Below is a small trained network, with its code and all its weights. Each question gives an input and a target symbol and asks what happens when units are switched off, that is, made to give their printed mean instead of their output.

import numpy as np


def w(rows, s, z=0):
    codes = np.array(rows[::2]) - 128.0
    scale = np.full(codes.shape[1], s)
    scale[-1] = z or s
    return codes * scale


def softmax(a):
    e = np.exp(a - a.max(-1, keepdims=True))
    return e / e.sum(-1, keepdims=True)


def log_softmax(a):
    a = a - a.max(-1, keepdims=True)
    return a - np.log(np.exp(a).sum(-1, keepdims=True))


def net(x, mask):
    ids = ['βδεζθμξστφω'.index(c) for c in x.split()]
    T = len(ids)
    res = E[ids] + P[:T]
    u = 0
    for l in range(3):
        r = res
        for j in range(3):
            rows = slice(3 * j, 3 * j + 3)
            q, k, v = (r @ M[l][rows].T for M in (Q, K, V))
            z = softmax(np.where(np.tri(T) > 0, q @ k.T / 3**0.5, -1e9)) @ v
            o = O[l][rows]
            res = res + np.where(mask[u + j], z, o[:, -1]) @ o[:, :-1]
        u += 3
    return log_softmax(res[-1] @ U[:, :-1].T + U[:, -1])


Q, K, V, O = {}, {}, {}, {}
E = w([
[126,123,124,180,123,88],'β',
[62,47,135,157,120,85],'δ',
[146,79,81,113,99,101],'ε',
[104,112,126,156,125,3],'ζ',
[66,22,203,151,136,57],'θ',
[70,120,209,184,174,77],'μ',
[180,38,154,133,115,161],'ξ',
[239,87,115,51,137,120],'σ',
[160,210,187,86,101,153],'τ',
[55,162,76,92,248,184],'φ',
[123,80,174,69,204,223],'ω',
],0.0082)
P = w([
[105,134,108,153,107,181],'0',
[126,103,99,60,162,10],'1',
[179,136,157,199,212,82],'2',
[100,154,105,37,109,69],'3',
[184,145,184,151,217,127],'4',
[86,171,144,2,106,116],'5',
[191,152,205,128,234,118],'6',
[88,196,97,45,57,77],'7',
],0.0098)
Q[0] = w([
[60,120,90,155,85,93],'0.h1',
[49,139,91,79,142,77],'0.h1',
[168,134,221,168,110,185],'0.h1',
[164,183,133,92,148,95],'0.h2',
[184,158,159,119,88,124],'0.h2',
[90,110,157,107,167,58],'0.h2',
[213,87,170,195,220,108],'0.h3',
[114,171,102,51,16,156],'0.h3',
[143,182,136,3,171,48],'0.h3',
],0.0075)
K[0] = w([
[115,91,61,103,129,52],'0.h1',
[25,72,74,119,153,105],'0.h1',
[213,170,216,90,143,148],'0.h1',
[98,147,92,167,140,187],'0.h2',
[61,167,137,86,62,168],'0.h2',
[175,104,96,127,163,173],'0.h2',
[141,124,158,65,177,195],'0.h3',
[110,126,147,182,89,55],'0.h3',
[43,254,158,135,116,146],'0.h3',
],0.0083)
V[0] = w([
[203,106,155,91,216,53],'0.h1',
[109,159,172,234,127,178],'0.h1',
[185,232,147,111,95,158],'0.h1',
[137,81,188,99,254,87],'0.h2',
[219,147,188,123,176,21],'0.h2',
[92,90,19,178,79,209],'0.h2',
[72,153,150,159,204,203],'0.h3',
[50,190,72,143,101,79],'0.h3',
[59,191,170,169,234,45],'0.h3',
],0.0067)
O[0] = w([
[158,112,238,88,130,73,254],'0.h1',
[103,199,119,236,164,219,69],'0.h1',
[186,207,80,120,182,102,64],'0.h1',
[86,124,252,70,121,155,246],'0.h2',
[200,121,233,88,162,107,216],'0.h2',
[89,86,27,190,86,162,42],'0.h2',
[89,148,115,148,181,199,139],'0.h3',
[90,215,42,88,96,88,128],'0.h3',
[54,255,183,99,130,147,228],'0.h3',
],0.0061,0.0035)
Q[1] = w([
[150,73,173,201,142,137],'1.h1',
[111,161,153,113,120,159],'1.h1',
[112,134,121,154,110,126],'1.h1',
[89,155,88,99,97,193],'1.h2',
[68,170,120,94,71,120],'1.h2',
[55,155,126,98,86,84],'1.h2',
[76,116,77,124,97,159],'1.h3',
[119,152,132,127,111,95],'1.h3',
[101,137,59,88,1,81],'1.h3',
],0.0098)
K[1] = w([
[112,174,215,141,93,94],'1.h1',
[129,146,67,93,67,77],'1.h1',
[125,95,150,91,178,126],'1.h1',
[111,15,122,212,167,102],'1.h2',
[40,93,2,239,120,95],'1.h2',
[9,127,40,196,123,116],'1.h2',
[180,144,111,182,168,49],'1.h3',
[24,103,98,162,88,150],'1.h3',
[104,111,85,245,46,70],'1.h3',
],0.0063)
V[1] = w([
[143,206,213,102,224,82],'1.h1',
[162,123,196,210,215,172],'1.h1',
[127,1,102,168,127,196],'1.h1',
[158,152,187,120,173,154],'1.h2',
[188,217,96,124,164,234],'1.h2',
[158,36,38,182,143,203],'1.h2',
[111,135,138,74,198,194],'1.h3',
[235,54,118,103,63,24],'1.h3',
[43,109,75,168,179,162],'1.h3',
],0.0063)
O[1] = w([
[150,100,151,141,244,137,164],'1.h1',
[151,111,213,217,146,163,97],'1.h1',
[115,128,154,133,39,179,122],'1.h1',
[150,110,163,162,187,118,133],'1.h2',
[254,120,97,155,139,153,134],'1.h2',
[170,115,147,117,30,166,186],'1.h2',
[134,82,123,86,192,194,228],'1.h3',
[149,161,159,86,66,8,6],'1.h3',
[105,158,80,128,124,224,170],'1.h3',
],0.0072,0.0027)
Q[2] = w([
[133,63,167,254,172,133],'2.h1',
[131,133,135,181,107,85],'2.h1',
[90,149,83,115,105,90],'2.h1',
[68,156,149,72,58,136],'2.h2',
[158,137,141,165,207,104],'2.h2',
[171,159,122,150,133,80],'2.h2',
[116,120,100,77,147,114],'2.h3',
[176,76,181,226,216,91],'2.h3',
[100,133,159,120,86,123],'2.h3',
],0.008)
K[2] = w([
[254,82,196,134,139,125],'2.h1',
[155,119,158,52,160,79],'2.h1',
[54,125,125,103,99,86],'2.h1',
[107,52,96,181,97,150],'2.h2',
[154,198,145,11,144,106],'2.h2',
[147,152,216,98,152,133],'2.h2',
[63,142,127,138,178,50],'2.h3',
[151,162,160,50,159,182],'2.h3',
[154,139,86,174,135,145],'2.h3',
],0.0073)
V[2] = w([
[3,160,84,106,165,128],'2.h1',
[150,194,99,23,82,99],'2.h1',
[214,180,74,203,188,167],'2.h1',
[95,154,151,197,52,188],'2.h2',
[48,145,133,237,134,176],'2.h2',
[185,33,178,159,118,169],'2.h2',
[162,5,216,137,120,88],'2.h3',
[238,239,87,199,109,94],'2.h3',
[167,63,59,57,93,164],'2.h3',
],0.0074)
O[2] = w([
[40,62,22,150,146,188,139],'2.h1',
[63,189,162,31,157,134,74],'2.h1',
[209,16,106,87,95,113,155],'2.h1',
[179,225,110,188,149,107,247],'2.h2',
[124,173,69,187,197,50,183],'2.h2',
[123,165,218,216,91,84,156],'2.h2',
[71,69,124,221,43,73,116],'2.h3',
[186,154,100,47,157,2,69],'2.h3',
[181,127,147,63,46,198,159],'2.h3',
],0.0066,0.011)
U = w([
[137,35,150,163,61,227,189],'β',
[175,108,56,145,120,120,149],'δ',
[159,62,174,69,54,110,213],'ε',
[122,161,175,96,212,253,97],'ζ',
[165,127,150,207,84,84,115],'θ',
[39,103,74,53,167,110,252],'μ',
[113,175,168,152,108,158,89],'ξ',
[85,157,103,204,202,87,29],'σ',
[127,131,171,49,98,201,112],'τ',
[229,146,130,73,236,34,66],'φ',
[28,128,169,153,73,160,108],'ω',
],0.0047,0.0034)

Each question gives the input, a string of symbols that net reads in full, and the target symbol t.
The units are the heads (3 rows each of Q, K, V and O). Each row of codes is followed by its name. A weight is (code - 128) times the scale printed after its matrix; where a second scale follows, it is the last column's (O and U).
mask holds one flag per head, layer by layer. A switched-off head (its flag False) gives its mean, the last column of its rows in O, instead of its output. The means were averaged over made-up inputs and are rounded, as every weight is.
A unit's drop is (log p(t) with every unit on - log p(t) with that unit switched off) / (log p(t) with every unit on - log p(t) with every unit switched off).
The circuit of an input: a set's keep is (log p(t) with only the set's units on - log p(t) with every unit switched off) / (log p(t) with every unit on - log p(t) with every unit switched off). Starting from all 9 units, units are removed one at a time, each time the one whose removal leaves the highest keep (on an exact tie, the one counted first), for as long as the keep stays at least 0.8.
circuit, biggest first: the units of the circuit, biggest drop first
most important unit: the unit with the biggest drop
heads that matter: for each layer, one digit per head in row order, 1 if its drop is at least 0.15 and else 0, layers parted by /
drop of u: that unit's drop, to one decimal
input τ φ δ ε, target ε: most important unit	0.h1
input ε δ σ σ, target τ: heads that matter	111 / 110 / 101
input ζ φ β μ θ θ μ, target σ: circuit, biggest first	[2.h3; 1.h2]
input ζ β φ β β μ, target μ: circuit, biggest first	[2.h2; 2.h1; 1.h2]
input β β β μ ω ζ δ, target β: circuit, biggest first	[2.h3; 2.h2; 1.h3; 0.h3]
input ω ε δ ω ζ, target β: heads that matter	001 / 000 / 011
input ξ δ μ θ δ ω ζ σ, target ξ: heads that matter	111 / 110 / 110
input τ ε ξ δ ζ τ, target ε: heads that matter	110 / 010 / 110
input δ ω δ θ ξ ω θ, target β: circuit, biggest first	[2.h3; 2.h2]
input ζ φ σ ζ, target μ: circuit, biggest first	[2.h1; 2.h2; 1.h2]
input ω β ω φ ζ, target β: heads that matter	000 / 001 / 111
input φ ζ β, target ζ: heads that matter	010 / 001 / 001
input β τ σ τ ξ θ ω τ, target φ: heads that matter	110 / 000 / 011
input δ β ε ω μ τ ζ ζ, target ζ: most important unit	0.h2
input ω μ β, target β: heads that matter	001 / 001 / 101
input β φ ω β φ ω ω, target β: heads that matter	000 / 001 / 111
input ζ β δ ω β, target β: heads that matter	000 / 100 / 111
input β ζ θ ε ω β ξ, target β: heads that matter	001 / 001 / 111
input μ ω β μ μ δ τ μ, target β: drop of 1.h1	0.4
input β τ β, target φ: drop of 1.h3	0.3
input τ τ ξ δ ω ω, target ε: drop of 1.h3	0.1
input ζ τ μ β β μ ξ τ, target μ: most important unit	2.h1
